Here is a tiny trained network, its code and every weight. The questions are about switching its units off for an input and a target symbol, where a switched-off unit gives its printed mean instead of its output.

import numpy as np


def w(rows, s, z=0):
    codes = np.array(rows[::2]) - 128.0
    scale = np.full(codes.shape[1], s)
    scale[-1] = z or s
    return codes * scale


def f(y):
    return y / 2 * (1 + np.tanh(0.7978845608 * (y + 0.044715 * y**3)))


def softmax(a):
    e = np.exp(a - a.max(-1, keepdims=True))
    return e / e.sum(-1, keepdims=True)


def log_softmax(a):
    a = a - a.max(-1, keepdims=True)
    return a - np.log(np.exp(a).sum(-1, keepdims=True))


def net(x, mask):
    ids = ['ΔΞΨαβεζηθμπστφω'.index(c) for c in x.split()]
    T = len(ids)
    res = E[ids] + P[:T]
    r = res
    for j in range(3):
        rows = slice(2 * j, 2 * j + 2)
        q, k, v = (r @ M[0][rows].T for M in (Q, K, V))
        z = softmax(np.where(np.tri(T) > 0, q @ k.T / 2**0.5, -1e9)) @ v
        o = O[0][rows]
        res = res + np.where(mask[j], z, o[:, -1]) @ o[:, :-1]
    y = f(res @ A[0][:, :-1].T + A[0][:, -1])
    res = res + np.where(mask[3:15], y, B[0][:, -1]) @ B[0][:, :-1]
    return log_softmax(res[-1] @ U[:, :-1].T + U[:, -1])


Q, K, V, O, A, B = {}, {}, {}, {}, {}, {}
E = w([
[192,119,224,90,162,130,100,188],'Δ',
[140,104,185,251,228,137,178,137],'Ξ',
[161,156,196,90,136,133,208,70],'Ψ',
[124,189,75,150,156,145,245,70],'α',
[188,126,153,177,155,147,184,56],'β',
[116,228,175,213,105,118,123,108],'ε',
[186,106,177,76,81,99,169,109],'ζ',
[92,144,65,132,167,133,229,161],'η',
[103,127,170,64,170,159,169,148],'θ',
[111,232,128,77,132,164,166,88],'μ',
[96,220,108,70,112,135,132,190],'π',
[166,92,86,43,165,147,106,205],'σ',
[118,84,167,149,116,127,151,227],'τ',
[200,123,66,58,65,238,151,149],'φ',
[107,160,202,20,83,110,150,176],'ω',
],0.02)
P = w([
[166,128,155,111,68,252,135,170],'0',
[152,145,134,91,129,143,148,155],'1',
[151,143,133,91,130,138,149,152],'2',
[148,145,141,100,134,136,150,150],'3',
[145,148,142,104,137,127,150,155],'4',
[148,146,144,103,137,130,149,157],'5',
[145,149,139,107,138,127,153,154],'6',
[152,153,139,104,139,124,148,156],'7',
[151,149,136,98,141,122,153,157],'8',
[147,149,136,100,142,116,147,159],'9',
[152,157,135,98,147,113,144,166],'10',
[159,158,134,95,148,118,146,165],'11',
[156,150,120,94,158,112,147,173],'12',
],0.012)
Q[0] = w([
[236,209,250,111,233,125,217,205],'h0',
[151,116,194,158,97,145,140,169],'h0',
[59,46,7,166,67,81,16,55],'h1',
[132,83,106,137,34,165,106,73],'h1',
[173,123,124,25,111,149,159,160],'h2',
[2,98,133,240,128,57,38,79],'h2',
],0.0083)
K[0] = w([
[139,138,130,147,78,255,152,167],'h0',
[157,131,140,130,81,152,88,126],'h0',
[90,160,127,111,174,35,131,124],'h1',
[102,93,131,110,156,68,105,113],'h1',
[153,130,129,100,73,219,147,136],'h2',
[99,160,137,129,181,8,134,126],'h2',
],0.015)
V[0] = w([
[161,74,65,211,187,153,170,96],'h0',
[69,96,6,126,151,147,78,217],'h0',
[204,19,193,119,201,98,101,179],'h1',
[80,153,125,72,221,174,172,140],'h1',
[172,142,109,146,135,125,130,31],'h2',
[92,111,97,175,106,91,141,137],'h2',
],0.011)
O[0] = w([
[187,243,170,210,159,131,99,144,36],'h0',
[124,105,204,192,55,41,102,171,122],'h0',
[61,145,156,159,114,217,141,170,37],'h1',
[109,122,93,189,80,127,6,155,215],'h1',
[215,132,125,156,189,123,124,98,66],'h2',
[171,100,132,109,83,107,195,158,7],'h2',
],0.012,0.011)
A[0] = w([
[110,105,151,219,113,128,195,1,186],'n0',
[164,139,116,95,173,145,152,119,103],'n1',
[163,184,154,163,142,31,113,123,52],'n2',
[174,171,128,112,91,184,157,199,118],'n3',
[111,132,180,112,149,188,141,131,21],'n4',
[27,87,210,124,139,114,134,140,136],'n5',
[104,157,180,113,211,169,172,114,54],'n6',
[38,35,94,169,142,144,70,120,48],'n7',
[169,194,188,171,88,133,89,199,120],'n8',
[153,29,153,190,223,138,124,101,79],'n9',
[161,103,74,110,123,107,114,201,254],'n10',
[215,148,109,164,125,95,47,89,84],'n11',
],0.0097,0.0035)
B[0] = w([
[90,94,153,2,141,148,145,182,152],'n0',
[141,135,104,146,62,59,105,219,175],'n1',
[114,103,133,95,69,186,132,209,189],'n2',
[129,73,177,108,177,95,224,62,152],'n3',
[59,103,124,174,140,95,104,134,163],'n4',
[243,161,129,110,172,142,168,178,220],'n5',
[115,142,153,122,113,60,96,125,181],'n6',
[167,152,180,211,104,122,103,86,253],'n7',
[137,96,20,154,120,131,152,121,184],'n8',
[95,206,137,93,86,171,117,146,144],'n9',
[132,113,123,131,145,128,200,33,211],'n10',
[120,20,211,155,159,150,108,148,208],'n11',
],0.0083,0.015)
U = w([
[165,74,106,105,207,170,98,207,93],'Δ',
[133,121,156,87,117,172,242,217,64],'Ξ',
[118,132,199,71,119,118,132,151,181],'Ψ',
[8,54,125,70,173,96,160,178,168],'α',
[14,90,244,127,155,181,125,128,76],'β',
[45,52,97,157,62,112,147,193,17],'ε',
[99,98,216,127,44,19,140,113,194],'ζ',
[103,103,89,197,206,100,186,142,180],'η',
[188,198,187,112,230,101,106,143,162],'θ',
[107,185,170,141,76,156,8,107,195],'μ',
[117,156,23,90,128,167,47,190,113],'π',
[84,61,125,128,228,94,47,71,80],'σ',
[209,173,108,178,90,125,166,172,136],'τ',
[147,97,83,82,95,254,178,104,252],'φ',
[209,152,88,40,100,111,163,197,53],'ω',
],0.0057,0.0041)

Each question gives the input, a string of symbols that net reads in full, and the target symbol t.
The units are the heads (2 rows each of Q, K, V and O) and the neurons (one row each of A and B). Each row of codes is followed by its name. A weight is (code - 128) times the scale printed after its matrix; where a second scale follows, it is the last column's (O, A, B and U).
mask holds one flag per unit, heads first, then neurons. A switched-off unit (its flag False) gives its mean, the last column of its rows in O or B, instead of its output. The means were averaged over made-up inputs and are rounded, as every weight is.
A unit's drop is (log p(t) with every unit on - log p(t) with that unit switched off) / (log p(t) with every unit on - log p(t) with every unit switched off).
The circuit of an input: a set's keep is (log p(t) with only the set's units on - log p(t) with every unit switched off) / (log p(t) with every unit on - log p(t) with every unit switched off). Starting from the 12 units with the biggest drops (on a tie, the unit counted first), units are removed one at a time, each time the one whose removal leaves the highest keep (on an exact tie, the one counted first), for as long as the keep stays at least 0.8.
units of the circuit, in order: the units of the circuit, biggest drop first
unit that matters most: the unit with the biggest drop
k most important neurons: the k neurons with the biggest drops, biggest first
which heads matter: for each layer, one digit per head in row order, 1 if its drop is at least 0.15 and else 0, layers parted by /
drop when u is switched off: that unit's drop, to one decimal
input σ π π θ, target τ: unit that matters most	n5
input π θ η ζ α α η ζ σ Ψ, target ζ: which heads matter	110
input ζ Δ α η θ η α Ξ α α, target α: units of the circuit, in order	(h1 n0 n7 n6)
input ω Δ Δ ε π π Δ η, target φ: which heads matter	100
input θ Ψ α ζ θ, target μ: units of the circuit, in order	(h1 n7)
input π Ξ α σ, target ζ: units of the circuit, in order	(h0 n7)
input Ψ ζ μ τ α θ Δ π, target π: units of the circuit, in order	(h0 n1)
input Ξ φ ζ ω τ, target τ: units of the circuit, in order	(h0 n5 n11 n8)
input Ξ β τ μ Δ, target η: 2 most important neurons	(n8 n3)
input μ η Ξ ζ α β θ β, target σ: units of the circuit, in order	(h1 n11)
input ω Ψ Ψ ζ ζ β Ψ ζ ω Δ σ α, target φ: units of the circuit, in order	(h0 n7)
input ε ζ ζ η σ θ, target ω: units of the circuit, in order	(h1 n1 h0)
input σ ζ θ μ, target τ: 3 most important neurons	(n5 n8 n7)
input α μ π μ π μ ζ σ ζ, target Δ: unit that matters most	n11
input τ μ ε μ ε θ μ ζ β β σ Ξ, target Ξ: 3 most important neurons	(n5 n0 n9)
input η π α ω ζ η, target ε: 3 most important neurons	(n2 n8 n5)
input σ μ π ζ ω θ α Ξ ζ θ η, target τ: units of the circuit, in order	(n5 h0 h1 n7)
input ζ μ π π ε ω, target α: units of the circuit, in order	(h0 h1 n4 n6)
input θ α μ θ θ μ Ξ, target μ: 2 most important neurons	(n7 n9)
input β Ψ θ Ξ, target θ: units of the circuit, in order	(h0)
input α μ α η, target Δ: 3 most important neurons	(n11 n2 n7)
input Ξ τ α θ, target η: 2 most important neurons	(n8 n3)
input α π β π, target Δ: 2 most important neurons	(n11 n2)
input α Ξ π α α θ η μ, target Δ: 2 most important neurons	(n11 n2)
input σ ζ ζ θ π Ψ θ Δ, target τ: 2 most important neurons	(n5 n8)
input ω τ η α ζ θ α π β, target φ: drop when h0 is switched off	0.8
